Below are the code and all the weights of a small trained network. Each question names an input and a class and asks about switching units off, where a switched-off unit gives its printed mean instead of its output.

import numpy as np


def w(rows, s, z=0):
    codes = np.array(rows[::2]) - 128.0
    scale = np.full(codes.shape[1], s)
    scale[-1] = z or s
    return codes * scale


def f(y):
    return y / 2 * (1 + np.tanh(0.7978845608 * (y + 0.044715 * y**3)))


def log_softmax(a):
    a = a - a.max(-1, keepdims=True)
    return a - np.log(np.exp(a).sum(-1, keepdims=True))


def net(x, mask):
    res = np.array(x, float).reshape(1, 3) / 4 @ E
    y = f(res @ A[0][:, :-1].T + A[0][:, -1])
    res = res + np.where(mask, y, B[0][:, -1]) @ B[0][:, :-1]
    return log_softmax(res[-1] @ U[:, :-1].T + U[:, -1])


A, B = {}, {}
E = w([
[110,144,94,127,64,165,143,112,68],'x0',
[254,110,30,182,205,231,19,158,83],'x1',
[195,173,161,22,84,250,187,190,91],'x2',
],0.0072)
A[0] = w([
[88,143,159,102,87,101,187,104,144,76],'neuron 1',
[65,135,81,157,159,101,105,107,123,71],'neuron 2',
[142,149,177,63,80,54,147,73,121,98],'neuron 3',
[128,179,158,39,92,45,171,125,175,85],'neuron 4',
[91,123,91,177,182,40,122,122,142,193],'neuron 5',
[205,188,219,138,95,153,159,128,111,105],'neuron 6',
[145,121,37,163,188,147,135,199,81,1],'neuron 7',
[216,129,103,103,167,226,1,40,117,47],'neuron 8',
[173,203,175,45,92,170,164,254,157,140],'neuron 9',
[130,244,136,96,74,208,173,151,72,185],'neuron 10',
],0.0067,0.0023)
B[0] = w([
[170,127,12,106,84,140,95,63,140,191],'neuron 1',
[72,86,153,174,92,184,51,164,136,157],'neuron 2',
[174,76,67,99,144,73,122,97,215,187],'neuron 3',
[154,75,88,131,87,37,86,80,188,210],'neuron 4',
[81,147,108,113,180,190,235,209,87,215],'neuron 5',
[101,117,149,150,119,182,158,125,126,174],'neuron 6',
[136,99,80,106,1,112,101,96,160,175],'neuron 7',
[163,107,27,178,69,23,89,84,159,241],'neuron 8',
[61,110,52,236,155,165,131,124,135,254],'neuron 9',
[22,140,96,123,241,89,89,123,144,243],'neuron 10',
],0.0065,0.0063)
U = w([
[196,94,75,47,26,90,34,14,118,4],'0',
[4,119,108,158,179,194,104,155,62,213],'1',
[105,189,117,41,208,92,35,102,46,255],'2',
[150,162,242,66,98,225,159,178,26,101],'3',
],0.0044,0.0023)

Each question gives the input, the list of numbers given to net, and the class t.
The units are the neurons (one row each of A and B). Each row of codes is followed by its name. A weight is (code - 128) times the scale printed after its matrix; where a second scale follows, it is the last column's (A, B and U).
mask holds one flag per neuron, in row order. A switched-off neuron (its flag False) gives its mean, the last column of its row in B, instead of its output. The means were averaged over made-up inputs and are rounded, as every weight is.
A unit's drop is (log p(t) with every unit on - log p(t) with that unit switched off) / (log p(t) with every unit on - log p(t) with every unit switched off).
The circuit of an input: a set's keep is (log p(t) with only the set's units on - log p(t) with every unit switched off) / (log p(t) with every unit on - log p(t) with every unit switched off). Starting from all 10 units, units are removed one at a time, each time the one whose removal leaves the highest keep (on an exact tie, the one counted first), for as long as the keep stays at least 0.8.
units of the circuit, in order: the units of the circuit, biggest drop first
k most important neurons: the k neurons with the biggest drops, biggest first
drop of u: that unit's drop, to one decimal
input [-3,8,-6], class 0: units of the circuit, in order => (neuron 8)
input [-3,8,-4], class 0: 2 most important neurons => (neuron 8; neuron 7)
input [1,-3,-1], class 3: units of the circuit, in order => (neuron 8; neuron 10)
input [0,-8,8], class 0: 3 most important neurons => (neuron 4; neuron 1; neuron 3)
input [4,-8,5], class 0: 2 most important neurons => (neuron 4; neuron 1)
input [-2,-1,-2], class 3: units of the circuit, in order => (neuron 10; neuron 8; neuron 9; neuron 4)
input [-3,-2,0], class 3: 2 most important neurons => (neuron 8; neuron 10)
input [-3,7,-3], class 0: 3 most important neurons => (neuron 8; neuron 7; neuron 10)
input [-5,-8,8], class 0: 2 most important neurons => (neuron 4; neuron 1)
input [-3,-8,5], class 0: 4 most important neurons => (neuron 4; neuron 1; neuron 3; neuron 5)
input [-8,8,7], class 0: 3 most important neurons => (neuron 8; neuron 7; neuron 5)
input [4,8,3], class 0: drop of neuron 9 => 0.0
input [6,-3,7], class 1: drop of neuron 9 => 0.4
input [-2,4,8], class 1: units of the circuit, in order => (neuron 9)
input [3,-2,-3], class 3: drop of neuron 8 => 0.3
